Here is a tiny trained network, its code and every weight. The questions are about switching its units off for an input and a target symbol, where a switched-off unit gives its printed mean instead of its output.

import numpy as np


def w(rows, s, z=0):
    codes = np.array(rows[::2]) - 128.0
    scale = np.full(codes.shape[1], s)
    scale[-1] = z or s
    return codes * scale


def norm(h):
    return h / np.sqrt((h * h).mean(-1, keepdims=True) + 1e-5)


def f(y):
    return y / 2 * (1 + np.tanh(0.7978845608 * (y + 0.044715 * y**3)))


def softmax(a):
    e = np.exp(a - a.max(-1, keepdims=True))
    return e / e.sum(-1, keepdims=True)


def log_softmax(a):
    a = a - a.max(-1, keepdims=True)
    return a - np.log(np.exp(a).sum(-1, keepdims=True))


def net(x, mask):
    ids = ['ΔΘΛΣΨΩβγημξτ'.index(c) for c in x.split()]
    T = len(ids)
    res = E[ids] + P[:T]
    r = norm(res)
    for j in range(2):
        rows = slice(2 * j, 2 * j + 2)
        q, k, v = (r @ M[0][rows].T for M in (Q, K, V))
        z = softmax(np.where(np.tri(T) > 0, q @ k.T / 2**0.5, -1e9)) @ v
        o = O[0][rows]
        res = res + np.where(mask[j], z, o[:, -1]) @ o[:, :-1]
    y = f(norm(res) @ A[0][:, :-1].T + A[0][:, -1])
    res = res + np.where(mask[2:26], y, B[0][:, -1]) @ B[0][:, :-1]
    return log_softmax(norm(res)[-1] @ U[:, :-1].T + U[:, -1])


Q, K, V, O, A, B = {}, {}, {}, {}, {}, {}
E = w([
[103,107,124],'Δ',
[89,217,105],'Θ',
[99,95,127],'Λ',
[106,166,89],'Σ',
[250,114,177],'Ψ',
[99,96,127],'Ω',
[96,90,130],'β',
[100,98,127],'γ',
[116,125,179],'η',
[98,93,129],'μ',
[143,76,110],'ξ',
[95,82,136],'τ',
],0.018)
P = w([
[3,59,167],'0',
[36,73,153],'1',
[64,85,145],'2',
[79,95,140],'3',
[96,104,141],'4',
[108,112,136],'5',
[119,120,133],'6',
[129,130,129],'7',
[138,136,129],'8',
[148,144,128],'9',
[156,148,130],'10',
[168,154,136],'11',
[177,157,134],'12',
[152,151,134],'13',
],0.0052)
Q[0] = w([
[56,7,160],'head 0',
[103,95,163],'head 0',
[153,186,212],'head 1',
[33,119,104],'head 1',
],0.018)
K[0] = w([
[226,170,120],'head 0',
[254,175,196],'head 0',
[33,15,136],'head 1',
[94,170,46],'head 1',
],0.012)
V[0] = w([
[94,97,11],'head 0',
[46,159,171],'head 0',
[70,125,220],'head 1',
[157,121,25],'head 1',
],0.012)
O[0] = w([
[2,53,13,102],'head 0',
[59,191,219,213],'head 0',
[195,156,96,254],'head 1',
[25,52,193,96],'head 1',
],0.0084,0.0035)
A[0] = w([
[121,189,95,126],'neuron 0',
[93,50,95,88],'neuron 1',
[130,89,205,146],'neuron 2',
[136,128,112,92],'neuron 3',
[200,160,206,196],'neuron 4',
[105,126,108,107],'neuron 5',
[83,150,125,86],'neuron 6',
[104,152,146,95],'neuron 7',
[210,55,93,214],'neuron 8',
[147,248,58,21],'neuron 9',
[117,131,107,78],'neuron 10',
[204,160,136,68],'neuron 11',
[136,151,103,114],'neuron 12',
[93,148,155,117],'neuron 13',
[75,115,43,69],'neuron 14',
[143,126,120,125],'neuron 15',
[183,95,142,151],'neuron 16',
[90,161,183,111],'neuron 17',
[218,63,163,3],'neuron 18',
[113,110,115,92],'neuron 19',
[114,157,167,124],'neuron 20',
[142,175,140,146],'neuron 21',
[92,105,99,87],'neuron 22',
[121,121,118,89],'neuron 23',
],0.015,0.006)
B[0] = w([
[88,93,147,137],'neuron 0',
[172,183,82,193],'neuron 1',
[108,169,86,167],'neuron 2',
[129,86,151,118],'neuron 3',
[107,151,204,254],'neuron 4',
[153,107,142,140],'neuron 5',
[166,103,133,149],'neuron 6',
[144,123,120,131],'neuron 7',
[197,1,87,213],'neuron 8',
[101,160,45,137],'neuron 9',
[134,101,157,121],'neuron 10',
[142,99,219,181],'neuron 11',
[102,113,146,124],'neuron 12',
[165,130,112,148],'neuron 13',
[139,105,178,205],'neuron 14',
[107,113,132,127],'neuron 15',
[143,65,185,171],'neuron 16',
[159,128,98,159],'neuron 17',
[228,96,171,169],'neuron 18',
[152,129,129,131],'neuron 19',
[136,127,117,145],'neuron 20',
[108,160,134,152],'neuron 21',
[158,127,139,162],'neuron 22',
[142,111,143,121],'neuron 23',
],0.01,0.0086)
U = w([
[65,16,221,21],'Δ',
[135,199,52,253],'Θ',
[132,111,131,70],'Λ',
[9,56,138,162],'Σ',
[144,93,143,114],'Ψ',
[133,105,138,61],'Ω',
[164,126,115,93],'β',
[129,89,156,82],'γ',
[119,219,223,182],'η',
[147,123,124,71],'μ',
[176,28,4,143],'ξ',
[220,164,88,141],'τ',
],0.011,0.0045)

Each question gives the input, a string of symbols that net reads in full, and the target symbol t.
The units are the heads (2 rows each of Q, K, V and O) and the neurons (one row each of A and B). Each row of codes is followed by its name. A weight is (code - 128) times the scale printed after its matrix; where a second scale follows, it is the last column's (O, A, B and U).
mask holds one flag per unit, heads first, then neurons. A switched-off unit (its flag False) gives its mean, the last column of its rows in O or B, instead of its output. The means were averaged over made-up inputs and are rounded, as every weight is.
A unit's drop is (log p(t) with every unit on - log p(t) with that unit switched off) / (log p(t) with every unit on - log p(t) with every unit switched off).
The circuit of an input: a set's keep is (log p(t) with only the set's units on - log p(t) with every unit switched off) / (log p(t) with every unit on - log p(t) with every unit switched off). Starting from the 12 units with the biggest drops (on a tie, the unit counted first), units are removed one at a time, each time the one whose removal leaves the highest keep (on an exact tie, the one counted first), for as long as the keep stays at least 0.8.
units of the circuit, in order: the units of the circuit, biggest drop first
k most important neurons: the k neurons with the biggest drops, biggest first
heads that matter: for each layer, one digit per head in row order, 1 if its drop is at least 0.15 and else 0, layers parted by /
input β Σ Θ ξ ξ μ Δ Δ, target ξ: most important neuron => (neuron 4)
input Θ Δ Θ γ Δ Δ Δ β Σ β, target Σ: units of the circuit, in order => (head 0; neuron 8)
input γ Λ Δ η Λ Θ Δ Δ τ τ Δ τ Σ, target Σ: units of the circuit, in order => (head 0; neuron 0)
input τ Δ Σ Δ τ γ Θ Σ Δ β, target Σ: units of the circuit, in order => (head 0; neuron 8; neuron 4)
input η Θ β τ, target Θ: 2 most important neurons => (neuron 8; neuron 4)
input ξ τ Λ β, target ξ: units of the circuit, in order => (head 0; neuron 1)
input ξ η Σ τ, target Σ: 2 most important neurons => (neuron 4; neuron 8)
input γ Δ ξ η, target η: heads that matter => 00
input γ τ β Δ Λ τ ξ τ Δ ξ η η β, target η: units of the circuit, in order => (head 0; neuron 4)
input Σ τ Δ τ γ τ Δ Δ γ, target Σ: heads that matter => 10
input τ Λ τ τ ξ γ Θ Δ β, target Θ: heads that matter => 00
input Θ β β Δ Δ τ γ τ Δ Δ Λ, target Θ: heads that matter => 10
input η ξ Ω τ Δ ξ Σ μ, target Σ: heads that matter => 01
input μ τ τ η γ Δ γ, target η: heads that matter => 10
input Δ μ Ω γ Δ ξ β, target ξ: units of the circuit, in order => (head 0)
input Δ Θ η Θ τ Θ Δ Θ β Δ τ Δ, target Θ: 2 most important neurons => (neuron 8; neuron 4)
input Δ Δ η η μ β Δ μ ξ Θ Ω, target Θ: heads that matter => 01
input Δ Λ γ γ Δ Δ γ τ Δ, target Δ: 2 most important neurons => (neuron 14; neuron 0)
input Δ ξ Δ Δ τ, target ξ: heads that matter => 00
input τ Σ Ω Λ, target Σ: units of the circuit, in order => (head 0)
input τ γ Θ μ, target Θ: 3 most important neurons => (neuron 8; neuron 4; neuron 16)
input Δ Δ γ Λ Ω β Δ Ω Δ, target Δ: 4 most important neurons => (neuron 14; neuron 8; neuron 2; neuron 0)
